Below are the code and all the weights of a small trained network. Each question names an input and a class and asks about switching units off, where a switched-off unit gives its printed mean instead of its output.

import numpy as np


def w(rows, s, z=0):
    codes = np.array(rows[::2]) - 128.0
    scale = np.full(codes.shape[1], s)
    scale[-1] = z or s
    return codes * scale


def norm(h):
    return h / np.sqrt((h * h).mean(-1, keepdims=True) + 1e-5)


def f(y):
    return y / 2 * (1 + np.tanh(0.7978845608 * (y + 0.044715 * y**3)))


def log_softmax(a):
    a = a - a.max(-1, keepdims=True)
    return a - np.log(np.exp(a).sum(-1, keepdims=True))


def net(x, mask):
    res = np.array(x, float).reshape(1, 4) / 4 @ E
    u = 0
    for l in range(4):
        y = f(norm(res) @ A[l][:, :-1].T + A[l][:, -1])
        res = res + np.where(mask[u : u + 8], y, B[l][:, -1]) @ B[l][:, :-1]
        u += 8
    return log_softmax(norm(res)[-1] @ U[:, :-1].T + U[:, -1])


A, B = {}, {}
E = w([
[135,57,112,106],'x0',
[58,107,187,43],'x1',
[128,52,255,156],'x2',
[134,119,129,126],'x3',
],0.0067)
A[0] = w([
[133,111,107,153,27],'0.n0',
[70,129,73,83,207],'0.n1',
[166,172,135,124,250],'0.n2',
[199,126,157,123,64],'0.n3',
[177,170,110,169,55],'0.n4',
[162,82,250,147,253],'0.n5',
[138,166,123,111,160],'0.n6',
[146,90,128,141,91],'0.n7',
],0.013,0.0027)
B[0] = w([
[103,130,215,61,127],'0.n0',
[226,252,14,75,186],'0.n1',
[103,105,13,21,175],'0.n2',
[3,108,167,68,135],'0.n3',
[147,27,56,175,183],'0.n4',
[100,207,49,171,254],'0.n5',
[244,212,109,111,150],'0.n6',
[20,103,195,162,137],'0.n7',
],0.0042,0.0083)
A[1] = w([
[115,233,92,108,188],'1.n0',
[174,153,65,112,26],'1.n1',
[78,160,150,71,167],'1.n2',
[123,108,91,159,158],'1.n3',
[117,194,193,2,178],'1.n4',
[132,34,73,72,43],'1.n5',
[211,131,113,87,90],'1.n6',
[109,40,121,131,254],'1.n7',
],0.011,0.0029)
B[1] = w([
[40,84,91,117,254],'1.n0',
[94,183,134,110,208],'1.n1',
[187,87,68,179,158],'1.n2',
[170,116,119,100,175],'1.n3',
[201,2,135,199,188],'1.n4',
[63,105,113,156,150],'1.n5',
[111,186,164,166,171],'1.n6',
[121,223,67,100,169],'1.n7',
],0.0084,0.0073)
A[2] = w([
[197,88,159,128,98],'2.n0',
[74,147,227,202,179],'2.n1',
[122,54,185,158,4],'2.n2',
[186,148,125,144,147],'2.n3',
[151,92,164,109,103],'2.n4',
[93,111,175,206,137],'2.n5',
[197,178,158,7,155],'2.n6',
[107,92,137,147,125],'2.n7',
],0.012,0.0037)
B[2] = w([
[104,76,125,135,117],'2.n0',
[126,169,106,2,252],'2.n1',
[140,128,106,140,166],'2.n2',
[195,110,134,123,154],'2.n3',
[120,84,115,118,88],'2.n4',
[112,152,65,76,246],'2.n5',
[78,170,103,95,115],'2.n6',
[114,151,92,132,155],'2.n7',
],0.0097,0.0023)
A[3] = w([
[68,208,38,113,136],'3.n0',
[102,216,57,95,107],'3.n1',
[138,154,158,218,171],'3.n2',
[247,254,51,153,186],'3.n3',
[162,135,210,70,25],'3.n4',
[42,169,33,172,230],'3.n5',
[121,132,77,82,112],'3.n6',
[122,142,228,90,252],'3.n7',
],0.0084,0.0028)
B[3] = w([
[182,139,193,112,238],'3.n0',
[72,111,166,128,214],'3.n1',
[98,50,115,101,129],'3.n2',
[136,34,104,36,226],'3.n3',
[129,177,148,2,120],'3.n4',
[76,116,222,217,252],'3.n5',
[208,218,167,121,163],'3.n6',
[81,149,42,57,119],'3.n7',
],0.0066,0.013)
U = w([
[115,223,94,40,198],'0',
[160,2,88,181,112],'1',
[96,104,173,177,206],'2',
[81,110,156,163,165],'3',
[220,199,186,209,3],'4',
],0.0086,0.0038)

Each question gives the input, the list of numbers given to net, and the class t.
The units are the neurons (one row each of A and B). Each row of codes is followed by its name. A weight is (code - 128) times the scale printed after its matrix; where a second scale follows, it is the last column's (A, B and U).
mask holds one flag per neuron, layer by layer. A switched-off neuron (its flag False) gives its mean, the last column of its row in B, instead of its output. The means were averaged over made-up inputs and are rounded, as every weight is.
A unit's drop is (log p(t) with every unit on - log p(t) with that unit switched off) / (log p(t) with every unit on - log p(t) with every unit switched off).
The circuit of an input: a set's keep is (log p(t) with only the set's units on - log p(t) with every unit switched off) / (log p(t) with every unit on - log p(t) with every unit switched off). Starting from the 12 units with the biggest drops (on a tie, the unit counted first), units are removed one at a time, each time the one whose removal leaves the highest keep (on an exact tie, the one counted first), for as long as the keep stays at least 0.8.
circuit, biggest first: the units of the circuit, biggest drop first
k most important neurons: the k neurons with the biggest drops, biggest first
k most important neurons of layer l: the k neurons of layer l with the biggest drops, biggest first
drop when u is switched off: that unit's drop, to one decimal
input [-1,0,7,6], class 0: most important neuron => 2.n1
input [-1,6,8,0], class 0: 2 most important neurons => 2.n1, 0.n1
input [-7,8,-4,5], class 1: 3 most important neurons => 1.n4, 0.n5, 1.n2
input [7,3,8,8], class 0: 3 most important neurons of layer 0 => 0.n2, 0.n1, 0.n4
input [-8,-8,-2,-7], class 1: circuit, biggest first => 3.n3, 0.n5
input [2,-4,0,5], class 3: 4 most important neurons of layer 1 => 1.n5, 1.n4, 1.n2, 1.n7
input [-2,5,7,-5], class 0: 2 most important neurons => 2.n1, 0.n1
input [-4,-8,-6,7], class 1: 2 most important neurons => 0.n4, 3.n3
input [4,7,-3,-3], class 1: 2 most important neurons of layer 0 => 0.n5, 0.n4
input [1,-3,4,2], class 0: 4 most important neurons of layer 0 => 0.n1, 0.n2, 0.n7, 0.n4
input [-3,-6,6,5], class 0: 3 most important neurons => 2.n1, 0.n1, 1.n2
input [-1,-8,-4,-1], class 1: 2 most important neurons => 3.n3, 0.n4
input [6,7,7,-2], class 0: 2 most important neurons => 0.n1, 0.n2
input [-4,8,-2,-7], class 1: circuit, biggest first => 1.n4
input [3,8,-4,-6], class 1: 2 most important neurons => 1.n4, 0.n5
input [2,-3,3,0], class 4: 2 most important neurons of layer 1 => 1.n6, 1.n3
input [6,7,0,-5], class 1: drop when 1.n4 is switched off => 0.7
input [-6,5,8,5], class 0: drop when 2.n1 is switched off => 1.2
input [0,4,8,1], class 0: drop when 2.n1 is switched off => 0.6
input [-7,0,8,-5], class 0: circuit, biggest first => 2.n1
